Here is a tiny trained network, its code and every weight. The questions are about switching its units off for an input and a target symbol, where a switched-off unit gives its printed mean instead of its output.

import numpy as np


def w(rows, s, z=0):
    codes = np.array(rows[::2]) - 128.0
    scale = np.full(codes.shape[1], s)
    scale[-1] = z or s
    return codes * scale


def norm(h):
    return h / np.sqrt((h * h).mean(-1, keepdims=True) + 1e-5)


def f(y):
    return np.maximum(y, 0)


def softmax(a):
    e = np.exp(a - a.max(-1, keepdims=True))
    return e / e.sum(-1, keepdims=True)


def log_softmax(a):
    a = a - a.max(-1, keepdims=True)
    return a - np.log(np.exp(a).sum(-1, keepdims=True))


def net(x, mask):
    ids = ['ΘΛΦαζμπσ'.index(c) for c in x.split()]
    T = len(ids)
    res = E[ids] + P[:T]
    u = 0
    for l in range(2):
        r = norm(res)
        for j in range(2):
            rows = slice(4 * j, 4 * j + 4)
            q, k, v = (r @ M[l][rows].T for M in (Q, K, V))
            z = softmax(np.where(np.tri(T) > 0, q @ k.T / 4**0.5, -1e9)) @ v
            o = O[l][rows]
            res = res + np.where(mask[u + j], z, o[:, -1]) @ o[:, :-1]
        u += 2
        y = f(norm(res) @ A[l][:, :-1].T + A[l][:, -1])
        res = res + np.where(mask[u : u + 12], y, B[l][:, -1]) @ B[l][:, :-1]
        u += 12
    return log_softmax(norm(res)[-1] @ U[:, :-1].T + U[:, -1])


Q, K, V, O, A, B = {}, {}, {}, {}, {}, {}
E = w([
[154,153,86,207],'Θ',
[34,232,62,75],'Λ',
[246,110,58,129],'Φ',
[223,81,212,248],'α',
[2,229,24,47],'ζ',
[190,109,22,184],'μ',
[212,170,166,107],'π',
[94,222,37,17],'σ',
],0.009)
P = w([
[133,121,101,202],'0',
[221,235,48,116],'1',
[115,101,149,144],'2',
[248,209,6,190],'3',
[114,92,160,127],'4',
[234,177,20,160],'5',
[110,81,163,124],'6',
[230,187,64,108],'7',
[104,68,169,117],'8',
[212,200,78,96],'9',
[86,39,166,104],'10',
[191,231,152,73],'11',
],0.016)
Q[0] = w([
[217,249,55,77],'L0H1',
[194,211,115,86],'L0H1',
[50,106,169,137],'L0H1',
[178,127,100,115],'L0H1',
[169,235,132,157],'L0H2',
[186,189,161,166],'L0H2',
[135,224,108,148],'L0H2',
[134,195,187,143],'L0H2',
],0.014)
K[0] = w([
[52,33,200,63],'L0H1',
[69,1,107,118],'L0H1',
[137,201,133,178],'L0H1',
[110,64,161,191],'L0H1',
[114,55,153,47],'L0H2',
[102,38,121,104],'L0H2',
[106,58,45,79],'L0H2',
[95,67,113,109],'L0H2',
],0.013)
V[0] = w([
[188,111,135,201],'L0H1',
[98,131,250,139],'L0H1',
[142,135,159,185],'L0H1',
[218,156,139,40],'L0H1',
[117,137,184,167],'L0H2',
[160,138,149,147],'L0H2',
[131,18,99,112],'L0H2',
[173,173,121,207],'L0H2',
],0.013)
O[0] = w([
[78,180,59,96,253],'L0H1',
[61,235,207,160,23],'L0H1',
[66,180,114,112,160],'L0H1',
[254,221,131,23,213],'L0H1',
[188,74,217,57,92],'L0H2',
[142,144,191,100,176],'L0H2',
[98,133,14,125,132],'L0H2',
[84,167,239,42,253],'L0H2',
],0.01,0.0056)
A[0] = w([
[150,236,155,200,98],'L0N1',
[163,236,119,160,93],'L0N2',
[204,136,156,122,186],'L0N3',
[149,106,84,91,40],'L0N4',
[149,251,76,140,86],'L0N5',
[145,152,216,115,146],'L0N6',
[180,229,83,181,152],'L0N7',
[89,184,169,157,117],'L0N8',
[163,126,128,133,4],'L0N9',
[161,93,105,221,103],'L0N10',
[62,67,186,90,130],'L0N11',
[153,145,177,153,141],'L0N12',
],0.015,0.016)
B[0] = w([
[59,145,95,86,164],'L0N1',
[90,216,101,87,180],'L0N2',
[110,211,150,102,255],'L0N3',
[214,125,212,139,129],'L0N4',
[153,209,107,111,205],'L0N5',
[101,57,73,149,196],'L0N6',
[183,225,156,112,240],'L0N7',
[160,72,104,113,148],'L0N8',
[8,116,63,28,128],'L0N9',
[190,154,195,123,150],'L0N10',
[194,177,144,125,160],'L0N11',
[132,123,86,99,150],'L0N12',
],0.017,0.012)
Q[1] = w([
[84,164,171,141],'L1H1',
[156,97,184,6],'L1H1',
[104,188,74,173],'L1H1',
[212,66,70,85],'L1H1',
[105,118,194,163],'L1H2',
[112,94,125,1],'L1H2',
[200,126,164,124],'L1H2',
[117,79,189,56],'L1H2',
],0.015)
K[1] = w([
[115,119,167,6],'L1H1',
[47,5,126,181],'L1H1',
[233,154,115,54],'L1H1',
[137,117,57,248],'L1H1',
[147,113,147,240],'L1H2',
[130,77,23,144],'L1H2',
[188,88,169,99],'L1H2',
[164,26,93,112],'L1H2',
],0.012)
V[1] = w([
[99,48,156,224],'L1H1',
[93,35,72,221],'L1H1',
[32,121,142,56],'L1H1',
[123,168,212,163],'L1H1',
[112,180,188,119],'L1H2',
[143,21,234,238],'L1H2',
[119,2,93,111],'L1H2',
[178,120,217,127],'L1H2',
],0.013)
O[1] = w([
[79,249,150,232,49],'L1H1',
[170,201,126,179,52],'L1H1',
[175,177,231,53,151],'L1H1',
[51,163,152,112,119],'L1H1',
[125,99,181,141,147],'L1H2',
[169,182,145,15,5],'L1H2',
[169,181,73,66,83],'L1H2',
[75,124,160,23,119],'L1H2',
],0.012,0.024)
A[1] = w([
[131,92,119,131,2],'L1N1',
[81,252,120,151,128],'L1N2',
[99,107,67,163,86],'L1N3',
[61,143,153,48,94],'L1N4',
[202,129,132,157,71],'L1N5',
[54,78,102,143,62],'L1N6',
[183,182,59,155,114],'L1N7',
[69,74,178,132,105],'L1N8',
[121,253,126,134,111],'L1N9',
[46,115,215,138,40],'L1N10',
[233,87,174,160,133],'L1N11',
[97,75,196,221,134],'L1N12',
],0.015,0.016)
B[1] = w([
[47,167,222,140,128],'L1N1',
[94,39,143,189,252],'L1N2',
[152,125,244,135,146],'L1N3',
[114,220,79,190,200],'L1N4',
[26,245,69,166,147],'L1N5',
[180,39,218,55,142],'L1N6',
[154,163,106,38,235],'L1N7',
[181,222,136,4,196],'L1N8',
[115,38,208,174,254],'L1N9',
[183,191,72,135,153],'L1N10',
[108,143,157,209,231],'L1N11',
[68,176,120,27,200],'L1N12',
],0.014,0.0068)
U = w([
[81,253,167,98,4],'Θ',
[34,139,106,183,190],'Λ',
[137,61,64,186,148],'Φ',
[145,153,211,163,111],'α',
[110,147,161,203,172],'ζ',
[192,203,103,212,148],'μ',
[109,82,174,58,9],'π',
[187,166,38,89,12],'σ',
],0.015,0.0042)

Each question gives the input, a string of symbols that net reads in full, and the target symbol t.
The units are the heads (4 rows each of Q, K, V and O) and the neurons (one row each of A and B). Each row of codes is followed by its name. A weight is (code - 128) times the scale printed after its matrix; where a second scale follows, it is the last column's (O, A, B and U).
mask holds one flag per unit, layer by layer, with each layer's heads first. A switched-off unit (its flag False) gives its mean, the last column of its rows in O or B, instead of its output. The means were averaged over made-up inputs and are rounded, as every weight is.
A unit's drop is (log p(t) with every unit on - log p(t) with that unit switched off) / (log p(t) with every unit on - log p(t) with every unit switched off).
The circuit of an input: a set's keep is (log p(t) with only the set's units on - log p(t) with every unit switched off) / (log p(t) with every unit on - log p(t) with every unit switched off). Starting from the 12 units with the biggest drops (on a tie, the unit counted first), units are removed one at a time, each time the one whose removal leaves the highest keep (on an exact tie, the one counted first), for as long as the keep stays at least 0.8.
units of the circuit, in order: the units of the circuit, biggest drop first
most important unit: the unit with the biggest drop
k most important neurons: the k neurons with the biggest drops, biggest first
top k neurons in layer l: the k neurons of layer l with the biggest drops, biggest first
which heads matter: for each layer, one digit per head in row order, 1 if its drop is at least 0.15 and else 0, layers parted by /
input Φ π π π Φ, target Φ: which heads matter => 11 / 11
input Φ π Φ μ σ Λ Λ μ ζ, target Φ: most important unit => L0N7
input Θ π σ σ, target μ: 2 most important neurons => [L0N7, L1N11]
input Φ π Φ π Φ, target Φ: units of the circuit, in order => [L0H1, L1H2]
input σ σ ζ ζ π Λ Λ ζ Λ Θ Θ, target σ: which heads matter => 10 / 01
input Φ Θ α Φ π π Φ σ π, target Φ: units of the circuit, in order => [L0H1, L0N7, L1H2]
input σ Φ σ σ π π π, target σ: units of the circuit, in order => [L1H2, L0H1, L0N7, L0N3]
input α μ α Φ Θ Φ μ Φ σ, target α: which heads matter => 11 / 10
input Φ Λ Θ, target Φ: top 2 neurons in layer 0 => [L0N6, L0N7]
input π σ Φ π π π μ π σ π Φ π, target σ: which heads matter => 01 / 10
input π σ π π π μ ζ σ π π σ σ, target μ: which heads matter => 11 / 00
input σ α π α, target Θ: top 2 neurons in layer 0 => [L0N7, L0N5]
input Λ π α σ σ μ Θ π α, target Λ: top 4 neurons in layer 0 => [L0N7, L0N5, L0N3, L0N11]
input π π ζ π, target ζ: most important unit => L0H1
input ζ Θ π π σ Φ Θ μ Θ μ π, target ζ: which heads matter => 10 / 10
input Λ Θ Λ Λ, target α: units of the circuit, in order => [L0N10, L0H1]
input Φ ζ Θ π α Φ μ, target Φ: 3 most important neurons => [L0N7, L0N6, L0N3]
input μ μ σ Θ π π Φ π π μ, target Θ: which heads matter => 10 / 00
input σ π π μ, target Θ: 2 most important neurons => [L0N7, L0N5]
input Φ μ π Φ σ π Φ π Θ Φ, target π: which heads matter => 10 / 11
input π μ Φ π ζ σ, target ζ: 3 most important neurons => [L1N11, L0N10, L0N7]
input Θ π π π π π σ Φ Θ σ Θ π, target π: most important unit => L0N3
input α π σ μ π π π Φ π Λ Θ, target α: top 4 neurons in layer 0 => [L0N3, L0N7, L0N8, L0N5]
input Θ α π π π Φ π Θ Φ Θ Λ, target Θ: which heads matter => 11 / 10
input π π σ π σ σ Φ Φ π π Φ σ, target σ: which heads matter => 01 / 00
input Λ ζ Φ π σ π Θ α, target π: 2 most important neurons => [L0N3, L1N6]
input ζ μ ζ σ Θ π π α μ Φ π, target Λ: top 3 neurons in layer 0 => [L0N10, L0N7, L0N6]
input π π ζ Θ π π Λ Φ Φ σ Φ Φ, target σ: most important unit => L0H2
input σ Φ α π π π Φ σ α σ, target Λ: which heads matter => 10 / 01
